Here is a tiny trained network, its code and every weight. The questions are about switching its units off for an input and a class, where a switched-off unit gives its printed mean instead of its output.

import numpy as np


def w(rows, s, z=0):
    codes = np.array(rows[::2]) - 128.0
    scale = np.full(codes.shape[1], s)
    scale[-1] = z or s
    return codes * scale


def f(y):
    return np.maximum(y, 0)


def log_softmax(a):
    a = a - a.max(-1, keepdims=True)
    return a - np.log(np.exp(a).sum(-1, keepdims=True))


def net(x, mask):
    res = np.array(x, float).reshape(1, 3) / 4 @ E
    y = f(res @ A[0][:, :-1].T + A[0][:, -1])
    res = res + np.where(mask, y, B[0][:, -1]) @ B[0][:, :-1]
    return log_softmax(res[-1] @ U[:, :-1].T + U[:, -1])


A, B = {}, {}
E = w([
[104,153,88,137,126,172,38,142,79,154,221,207],'x0',
[110,167,206,174,118,129,59,105,83,80,6,213],'x1',
[50,1,222,82,154,77,138,177,116,53,147,89],'x2',
],0.011)
A[0] = w([
[145,66,162,99,126,75,170,125,157,73,128,78,149],'n1',
[121,99,240,142,138,90,117,113,142,59,46,135,149],'n2',
[95,120,184,179,112,157,52,132,93,67,91,201,164],'n3',
[115,46,155,81,136,88,195,151,152,106,125,69,149],'n4',
[136,164,100,112,129,150,71,148,109,169,186,168,132],'n5',
[161,179,117,160,125,124,128,107,137,149,82,124,147],'n6',
[162,112,131,138,112,129,119,148,112,119,128,119,91],'n7',
[180,176,114,170,110,140,129,68,148,152,71,131,137],'n8',
[119,171,211,161,100,143,117,115,108,90,88,169,131],'n9',
[123,162,249,145,121,122,108,96,95,51,81,132,148],'n10',
[180,194,101,168,101,140,136,82,146,143,61,133,126],'n11',
[128,109,170,137,135,128,119,159,135,105,119,114,3],'n12',
[160,169,91,141,121,133,133,90,131,157,156,108,113],'n13',
[147,145,185,147,110,92,170,115,170,74,50,109,74],'n14',
[176,110,107,95,122,107,180,131,167,145,156,55,160],'n15',
[96,47,157,89,175,101,130,186,153,114,137,91,78],'n16',
],0.014,0.0053)
B[0] = w([
[147,172,207,140,197,87,37,118,53,79,126,139,230],'n1',
[102,86,187,56,152,49,195,37,97,237,1,79,247],'n2',
[146,84,177,14,209,35,125,229,20,133,110,49,233],'n3',
[166,213,153,128,154,68,4,119,86,77,103,135,250],'n4',
[117,162,53,153,85,184,110,125,117,37,178,175,197],'n5',
[90,122,62,220,120,203,123,101,122,92,155,159,194],'n6',
[134,137,127,138,106,130,159,158,116,136,137,81,128],'n7',
[107,102,62,191,67,192,90,90,149,93,167,178,217],'n8',
[163,161,208,169,172,111,124,73,210,109,94,78,211],'n9',
[137,91,219,142,160,111,147,134,227,184,35,59,231],'n10',
[127,177,92,212,45,205,92,69,160,135,186,209,225],'n11',
[147,129,117,110,140,92,114,157,137,148,102,110,153],'n12',
[128,87,85,105,175,71,135,190,167,89,168,125,185],'n13',
[125,179,153,188,61,158,122,22,103,193,142,178,209],'n14',
[106,77,146,72,194,178,142,224,222,42,150,54,220],'n15',
[150,172,170,176,129,113,47,89,101,137,74,171,223],'n16',
],0.0092,0.022)
U = w([
[124,78,131,95,112,96,188,140,88,145,96,71,148],'0',
[144,133,214,71,201,33,88,147,84,133,51,91,130],'1',
[99,101,105,79,88,123,141,143,126,220,96,131,10],'2',
[122,71,73,90,161,146,192,187,174,100,161,86,127],'3',
[124,144,96,164,113,152,45,131,118,92,157,171,219],'4',
[120,132,138,173,69,141,137,72,130,180,89,155,1],'5',
[108,115,81,25,118,79,142,191,7,132,143,167,164],'6',
],0.011,0.0041)

Each question gives the input, the list of numbers given to net, and the class t.
The units are the neurons (one row each of A and B). Each row of codes is followed by its name. A weight is (code - 128) times the scale printed after its matrix; where a second scale follows, it is the last column's (A, B and U).
mask holds one flag per neuron, in row order. A switched-off neuron (its flag False) gives its mean, the last column of its row in B, instead of its output. The means were averaged over made-up inputs and are rounded, as every weight is.
A unit's drop is (log p(t) with every unit on - log p(t) with that unit switched off) / (log p(t) with every unit on - log p(t) with every unit switched off).
The circuit of an input: a set's keep is (log p(t) with only the set's units on - log p(t) with every unit switched off) / (log p(t) with every unit on - log p(t) with every unit switched off). Starting from the 12 units with the biggest drops (on a tie, the unit counted first), units are removed one at a time, each time the one whose removal leaves the highest keep (on an exact tie, the one counted first), for as long as the keep stays at least 0.8.
circuit, biggest first: the units of the circuit, biggest drop first
unit that matters most: the unit with the biggest drop
top k neurons: the k neurons with the biggest drops, biggest first
drop of u: that unit's drop, to one decimal
input [7,4,-2], class 4: top 2 neurons	[n5; n2]
input [0,-3,-4], class 4: top 3 neurons	[n3; n2; n10]
input [7,-6,-2], class 3: circuit, biggest first	[n4; n16]
input [-7,-7,-3], class 3: circuit, biggest first	[n15]
input [-6,-6,-3], class 3: circuit, biggest first	[n15; n2]
input [8,2,-3], class 4: top 2 neurons	[n2; n5]
input [-1,-5,-1], class 3: top 3 neurons	[n2; n3; n15]
input [-1,-4,-5], class 4: top 4 neurons	[n3; n2; n10; n11]
input [-6,-6,-4], class 3: top 2 neurons	[n15; n16]
input [-6,4,-3], class 5: drop of n8	0.0
input [5,-5,-1], class 3: drop of n1	0.1
input [-6,-8,-7], class 3: drop of n15	0.4
input [1,-4,-4], class 3: drop of n4	0.3
input [6,0,-1], class 6: unit that matters most	n11
